Here is a tiny trained network, its code and every weight. The questions are about switching its units off for an input and a class, where a switched-off unit gives its printed mean instead of its output.

import numpy as np


def w(rows, s, z=0):
    codes = np.array(rows[::2]) - 128.0
    scale = np.full(codes.shape[1], s)
    scale[-1] = z or s
    return codes * scale


def norm(h):
    return h / np.sqrt((h * h).mean(-1, keepdims=True) + 1e-5)


def f(y):
    return y / 2 * (1 + np.tanh(0.7978845608 * (y + 0.044715 * y**3)))


def log_softmax(a):
    a = a - a.max(-1, keepdims=True)
    return a - np.log(np.exp(a).sum(-1, keepdims=True))


def net(x, mask):
    res = np.array(x, float).reshape(1, 7) / 4 @ E
    u = 0
    for l in range(4):
        y = f(norm(res) @ A[l][:, :-1].T + A[l][:, -1])
        res = res + np.where(mask[u : u + 6], y, B[l][:, -1]) @ B[l][:, :-1]
        u += 6
    return log_softmax(norm(res)[-1] @ U[:, :-1].T + U[:, -1])


A, B = {}, {}
E = w([
[119,118,128,113,110],'x0',
[127,126,128,125,124],'x1',
[130,131,127,131,132],'x2',
[61,248,186,49,186],'x3',
[128,129,127,129,128],'x4',
[202,240,88,109,2],'x5',
[100,138,230,206,69],'x6',
],0.0078)
A[0] = w([
[121,170,110,152,109,5],'0.n0',
[144,56,186,115,202,2],'0.n1',
[234,46,56,143,96,235],'0.n2',
[166,106,2,8,206,14],'0.n3',
[118,216,161,16,172,117],'0.n4',
[176,206,107,133,96,37],'0.n5',
],0.0087,0.0037)
B[0] = w([
[103,122,163,69,10,118],'0.n0',
[112,12,198,45,164,149],'0.n1',
[61,160,35,193,159,254],'0.n2',
[200,135,64,24,182,198],'0.n3',
[70,156,3,247,177,201],'0.n4',
[189,150,94,74,50,157],'0.n5',
],0.0062,0.0077)
A[1] = w([
[71,128,168,186,80,113],'1.n0',
[75,192,160,63,145,1],'1.n1',
[130,138,196,174,102,30],'1.n2',
[169,137,254,173,102,72],'1.n3',
[71,154,165,207,97,88],'1.n4',
[99,117,166,140,100,16],'1.n5',
],0.014,0.0016)
B[1] = w([
[122,141,16,29,166,233],'1.n0',
[70,113,82,247,76,174],'1.n1',
[177,134,43,103,221,179],'1.n2',
[190,103,21,2,234,202],'1.n3',
[193,115,19,122,203,253],'1.n4',
[109,129,102,77,213,143],'1.n5',
],0.0079,0.0053)
A[2] = w([
[215,200,101,70,116,161],'2.n0',
[217,215,155,100,1,40],'2.n1',
[79,72,106,228,202,189],'2.n2',
[67,232,162,153,145,14],'2.n3',
[200,204,105,168,41,254],'2.n4',
[143,29,94,106,102,214],'2.n5',
],0.0092,0.003)
B[2] = w([
[152,91,152,71,188,222],'2.n0',
[171,79,252,120,112,169],'2.n1',
[147,146,167,121,64,255],'2.n2',
[116,185,80,175,82,136],'2.n3',
[87,127,206,151,157,235],'2.n4',
[101,177,146,116,105,205],'2.n5',
],0.012,0.0068)
A[3] = w([
[215,209,110,129,101,251],'3.n0',
[143,66,254,105,158,230],'3.n1',
[141,110,114,89,208,218],'3.n2',
[101,200,131,179,197,113],'3.n3',
[51,107,130,110,155,76],'3.n4',
[166,71,92,212,44,71],'3.n5',
],0.012,0.0021)
B[3] = w([
[70,49,183,133,118,190],'3.n0',
[96,125,255,98,96,223],'3.n1',
[171,112,147,108,94,254],'3.n2',
[164,124,107,173,77,186],'3.n3',
[122,137,171,146,112,149],'3.n4',
[86,215,81,189,120,177],'3.n5',
],0.012,0.0078)
U = w([
[219,78,47,6,189,27],'0',
[65,178,61,237,88,122],'1',
[103,73,253,78,110,255],'2',
],0.012,0.00081)

Each question gives the input, the list of numbers given to net, and the class t.
The units are the neurons (one row each of A and B). Each row of codes is followed by its name. A weight is (code - 128) times the scale printed after its matrix; where a second scale follows, it is the last column's (A, B and U).
mask holds one flag per neuron, layer by layer. A switched-off neuron (its flag False) gives its mean, the last column of its row in B, instead of its output. The means were averaged over made-up inputs and are rounded, as every weight is.
A unit's drop is (log p(t) with every unit on - log p(t) with that unit switched off) / (log p(t) with every unit on - log p(t) with every unit switched off).
unit that matters most: the unit with the biggest drop
top k neurons: the k neurons with the biggest drops, biggest first
k most important neurons of layer l: the k neurons of layer l with the biggest drops, biggest first
drop when u is switched off: that unit's drop, to one decimal
input [-4,6,-4,-8,-4,-4,-7], class 1: unit that matters most	2.n0
input [-6,8,-5,7,-6,8,-4], class 2: 4 most important neurons of layer 1	(1.n4 1.n0 1.n2 1.n5)
input [6,5,-6,-7,4,-4,7], class 0: top 4 neurons	(1.n0 0.n4 0.n3 1.n4)
input [-5,-1,1,0,1,3,3], class 0: top 2 neurons	(0.n3 1.n3)
input [5,-1,0,-7,3,-6,1], class 1: top 2 neurons	(3.n5 2.n4)
input [7,8,-7,-3,-5,-3,-1], class 1: top 4 neurons	(2.n0 2.n4 0.n2 2.n1)
input [-5,0,-3,-5,0,8,-1], class 2: top 2 neurons	(2.n1 0.n4)
input [-4,4,-4,5,7,7,-4], class 2: top 3 neurons	(0.n2 2.n1 0.n5)
input [-2,4,7,-2,5,7,-6], class 2: 4 most important neurons of layer 1	(1.n4 1.n0 1.n3 1.n2)
input [3,-5,1,-5,2,5,-4], class 1: top 3 neurons	(0.n2 1.n3 1.n0)
input [3,6,-5,5,2,-3,7], class 0: drop when 2.n3 is switched off	0.0
input [8,-1,-6,3,-4,7,-5], class 2: drop when 1.n0 is switched off	0.1
input [3,3,-6,-7,-7,4,-2], class 1: drop when 0.n2 is switched off	1.1
input [-8,-5,6,-3,-8,5,1], class 2: unit that matters most	0.n4
